Below are the code and all the weights of a small trained network. Each question names an input and a target symbol and asks about switching units off, where a switched-off unit gives its printed mean instead of its output.

import numpy as np


def w(rows, s, z=0):
    codes = np.array(rows[::2]) - 128.0
    scale = np.full(codes.shape[1], s)
    scale[-1] = z or s
    return codes * scale


def norm(h):
    return h / np.sqrt((h * h).mean(-1, keepdims=True) + 1e-5)


def f(y):
    return y / 2 * (1 + np.tanh(0.7978845608 * (y + 0.044715 * y**3)))


def softmax(a):
    e = np.exp(a - a.max(-1, keepdims=True))
    return e / e.sum(-1, keepdims=True)


def log_softmax(a):
    a = a - a.max(-1, keepdims=True)
    return a - np.log(np.exp(a).sum(-1, keepdims=True))


def net(x, mask):
    ids = ['ΛΨΩγδεζξστ'.index(c) for c in x.split()]
    T = len(ids)
    res = E[ids] + P[:T]
    u = 0
    for l in range(2):
        r = norm(res)
        for j in range(3):
            rows = slice(3 * j, 3 * j + 3)
            q, k, v = (r @ M[l][rows].T for M in (Q, K, V))
            z = softmax(np.where(np.tri(T) > 0, q @ k.T / 3**0.5, -1e9)) @ v
            o = O[l][rows]
            res = res + np.where(mask[u + j], z, o[:, -1]) @ o[:, :-1]
        u += 3
        y = f(norm(res) @ A[l][:, :-1].T + A[l][:, -1])
        res = res + np.where(mask[u : u + 8], y, B[l][:, -1]) @ B[l][:, :-1]
        u += 8
    return log_softmax(norm(res)[-1] @ U[:, :-1].T + U[:, -1])


Q, K, V, O, A, B = {}, {}, {}, {}, {}, {}
E = w([
[122,194,191,6,121],'Λ',
[126,194,73,64,223],'Ψ',
[121,142,144,109,189],'Ω',
[64,170,79,111,68],'γ',
[111,170,112,141,198],'δ',
[111,147,146,233,137],'ε',
[211,143,200,42,132],'ζ',
[82,143,115,174,145],'ξ',
[113,15,202,124,181],'σ',
[163,117,172,108,200],'τ',
],0.017)
P = w([
[57,71,83,56,255],'0',
[2,194,199,79,221],'1',
[125,102,85,113,193],'2',
[37,215,220,106,168],'3',
[156,118,93,127,151],'4',
[62,226,223,142,112],'5',
[166,120,108,135,118],'6',
[70,208,227,118,89],'7',
[171,109,115,123,84],'8',
[81,205,217,132,61],'9',
],0.0092)
Q[0] = w([
[87,86,190,211,147],'0.h0',
[179,143,211,113,123],'0.h0',
[92,156,183,100,97],'0.h0',
[134,86,5,118,172],'0.h1',
[140,78,125,127,31],'0.h1',
[9,159,139,143,45],'0.h1',
[62,212,225,92,90],'0.h2',
[154,102,179,115,125],'0.h2',
[133,179,147,138,175],'0.h2',
],0.026)
K[0] = w([
[110,67,178,186,162],'0.h0',
[150,103,207,107,89],'0.h0',
[83,78,152,105,71],'0.h0',
[125,81,27,156,195],'0.h1',
[126,43,110,126,67],'0.h1',
[15,152,137,137,25],'0.h1',
[133,114,154,74,3],'0.h2',
[119,107,174,111,115],'0.h2',
[181,196,136,118,82],'0.h2',
],0.027)
V[0] = w([
[124,94,148,137,113],'0.h0',
[185,103,177,94,68],'0.h0',
[150,221,93,94,158],'0.h0',
[147,116,109,130,141],'0.h1',
[148,215,137,136,194],'0.h1',
[73,133,169,124,86],'0.h1',
[80,181,71,187,147],'0.h2',
[197,80,210,147,128],'0.h2',
[155,111,130,192,251],'0.h2',
],0.019)
O[0] = w([
[123,111,152,151,116,119],'0.h0',
[132,32,136,138,179,120],'0.h0',
[144,149,50,55,169,162],'0.h0',
[149,106,122,104,143,115],'0.h1',
[34,151,84,136,211,251],'0.h1',
[114,171,155,187,67,130],'0.h1',
[136,98,3,193,90,83],'0.h2',
[206,179,215,121,165,139],'0.h2',
[238,72,116,215,136,168],'0.h2',
],0.013,0.016)
A[0] = w([
[48,134,91,145,129,105],'0.n0',
[164,141,179,126,192,29],'0.n1',
[154,60,90,6,88,137],'0.n2',
[120,159,159,202,97,255],'0.n3',
[123,224,92,125,109,36],'0.n4',
[92,12,188,215,146,150],'0.n5',
[206,14,105,109,220,138],'0.n6',
[154,59,110,80,51,235],'0.n7',
],0.021,0.002)
B[0] = w([
[85,104,87,67,63,195],'0.n0',
[174,172,58,132,105,233],'0.n1',
[221,218,74,163,147,150],'0.n2',
[143,170,66,76,131,170],'0.n3',
[145,51,136,127,122,173],'0.n4',
[122,46,68,165,230,184],'0.n5',
[162,31,183,1,129,252],'0.n6',
[235,71,158,178,128,127],'0.n7',
],0.024,0.013)
Q[1] = w([
[182,127,250,116,19],'1.h0',
[65,112,114,83,11],'1.h0',
[58,68,178,212,207],'1.h0',
[161,125,96,114,33],'1.h1',
[146,93,92,219,137],'1.h1',
[107,34,75,104,187],'1.h1',
[141,57,72,87,150],'1.h2',
[28,206,160,72,225],'1.h2',
[108,172,44,211,183],'1.h2',
],0.021)
K[1] = w([
[252,129,99,122,78],'1.h0',
[140,127,84,85,31],'1.h0',
[108,91,84,209,166],'1.h0',
[151,141,131,135,63],'1.h1',
[152,95,65,140,112],'1.h1',
[60,76,151,171,155],'1.h1',
[122,80,79,74,140],'1.h2',
[60,109,240,116,183],'1.h2',
[102,103,108,193,183],'1.h2',
],0.028)
V[1] = w([
[41,194,37,93,233],'1.h0',
[175,110,99,174,130],'1.h0',
[135,176,129,156,72],'1.h0',
[67,254,108,124,155],'1.h1',
[148,130,82,14,54],'1.h1',
[78,190,165,195,174],'1.h1',
[172,176,133,116,154],'1.h2',
[104,1,132,187,198],'1.h2',
[183,163,101,167,225],'1.h2',
],0.013)
O[1] = w([
[161,180,248,114,97,252],'1.h0',
[164,110,109,132,140,91],'1.h0',
[116,129,119,78,146,77],'1.h0',
[30,135,151,79,86,171],'1.h1',
[184,187,143,126,49,186],'1.h1',
[55,96,119,96,160,101],'1.h1',
[118,166,105,140,74,150],'1.h2',
[78,80,105,161,220,125],'1.h2',
[104,142,99,181,109,159],'1.h2',
],0.012,0.013)
A[1] = w([
[79,111,128,110,44,115],'1.n0',
[179,206,196,137,162,91],'1.n1',
[31,152,95,252,244,83],'1.n2',
[179,124,138,234,43,2],'1.n3',
[200,140,59,186,152,97],'1.n4',
[164,10,124,123,131,117],'1.n5',
[108,186,19,192,160,125],'1.n6',
[165,87,159,60,64,114],'1.n7',
],0.021,0.0045)
B[1] = w([
[182,70,135,146,161,188],'1.n0',
[113,164,54,162,64,210],'1.n1',
[83,245,148,253,198,200],'1.n2',
[147,146,225,196,67,141],'1.n3',
[53,93,100,115,157,180],'1.n4',
[71,177,164,117,76,224],'1.n5',
[157,158,234,140,147,185],'1.n6',
[77,135,141,166,191,248],'1.n7',
],0.031,0.012)
U = w([
[99,241,108,108,69,60],'Λ',
[142,153,5,108,183,69],'Ψ',
[48,134,215,91,124,19],'Ω',
[172,114,96,134,80,235],'γ',
[26,93,63,129,93,86],'δ',
[93,182,133,185,207,158],'ε',
[227,187,131,96,169,152],'ζ',
[145,125,191,157,83,190],'ξ',
[138,75,79,166,184,250],'σ',
[184,107,165,112,135,215],'τ',
],0.011,0.0024)

Each question gives the input, a string of symbols that net reads in full, and the target symbol t.
The units are the heads (3 rows each of Q, K, V and O) and the neurons (one row each of A and B). Each row of codes is followed by its name. A weight is (code - 128) times the scale printed after its matrix; where a second scale follows, it is the last column's (O, A, B and U).
mask holds one flag per unit, layer by layer, with each layer's heads first. A switched-off unit (its flag False) gives its mean, the last column of its rows in O or B, instead of its output. The means were averaged over made-up inputs and are rounded, as every weight is.
A unit's drop is (log p(t) with every unit on - log p(t) with that unit switched off) / (log p(t) with every unit on - log p(t) with every unit switched off).
The circuit of an input: a set's keep is (log p(t) with only the set's units on - log p(t) with every unit switched off) / (log p(t) with every unit on - log p(t) with every unit switched off). Starting from the 12 units with the biggest drops (on a tie, the unit counted first), units are removed one at a time, each time the one whose removal leaves the highest keep (on an exact tie, the one counted first), for as long as the keep stays at least 0.8.
circuit, biggest first: the units of the circuit, biggest drop first
k most important neurons: the k neurons with the biggest drops, biggest first
k most important neurons of layer l: the k neurons of layer l with the biggest drops, biggest first
heads that matter: for each layer, one digit per head in row order, 1 if its drop is at least 0.15 and else 0, layers parted by /
input Ω ε γ ε, target δ: circuit, biggest first => [0.h2]
input ε Ψ σ ζ Ω ξ γ Ψ Λ τ, target Ω: heads that matter => 001 / 010
input γ Ψ δ Ψ, target δ: heads that matter => 101 / 000
input Λ Ω ε δ, target Ω: heads that matter => 000 / 100
input γ Ω ζ Λ ε Ψ, target Ω: circuit, biggest first => [0.n1 0.h2 1.n2]
input ζ Ψ Λ σ ζ ζ Ω γ γ, target γ: heads that matter => 011 / 010
input σ γ Ω Ω Ω τ, target δ: heads that matter => 001 / 000
input Ψ Ω Ω ξ, target γ: heads that matter => 101 / 000
input Ψ τ Ω Ω, target σ: heads that matter => 111 / 000
input ε Ψ δ Ψ Λ ζ ε δ, target Λ: circuit, biggest first => [0.h2 0.n6 1.n1]
input Ω Λ Ω ε ζ, target ζ: 2 most important neurons => [0.n2 0.n0]
input τ Ω Ω Ω ζ ζ ζ τ Ψ, target Ψ: heads that matter => 100 / 000
input τ τ Ω ε, target ξ: 4 most important neurons of layer 0 => [0.n6 0.n0 0.n3 0.n4]
input Ω Ω ζ Ψ Ω Ω Λ τ Λ τ, target Ω: 2 most important neurons of layer 0 => [0.n2 0.n3]
input ε ξ τ Ω γ, target γ: heads that matter => 011 / 000
input Ω τ Λ, target Λ: 3 most important neurons => [0.n2 0.n6 1.n1]
input Ω Ω ζ, target ζ: circuit, biggest first => [0.h0 1.h1]
input Ω σ τ, target τ: heads that matter => 001 / 000
input ζ τ ζ Ω, target Λ: heads that matter => 000 / 000
input ζ Λ ξ ε, target Ω: heads that matter => 001 / 001
input Ω ε Ω δ, target τ: 3 most important neurons of layer 1 => [1.n6 1.n0 1.n2]
input ζ Ω ε Ψ Ψ, target Ψ: heads that matter => 111 / 000
input δ τ Ω ξ δ Ω δ Ω, target σ: heads that matter => 011 / 000
input ζ Ω τ Ω ζ Ω Ω ζ, target Λ: circuit, biggest first => [1.n1 0.n6 1.n2]
input γ ζ Ω Ω Ψ ζ, target Λ: most important neuron => [1.n1]
input Ω Ω τ Ω δ Ψ, target ζ: 2 most important neurons => [1.n6 0.n6]
input Ω δ Ω, target δ: 3 most important neurons of layer 1 => [1.n6 1.n5 1.n2]
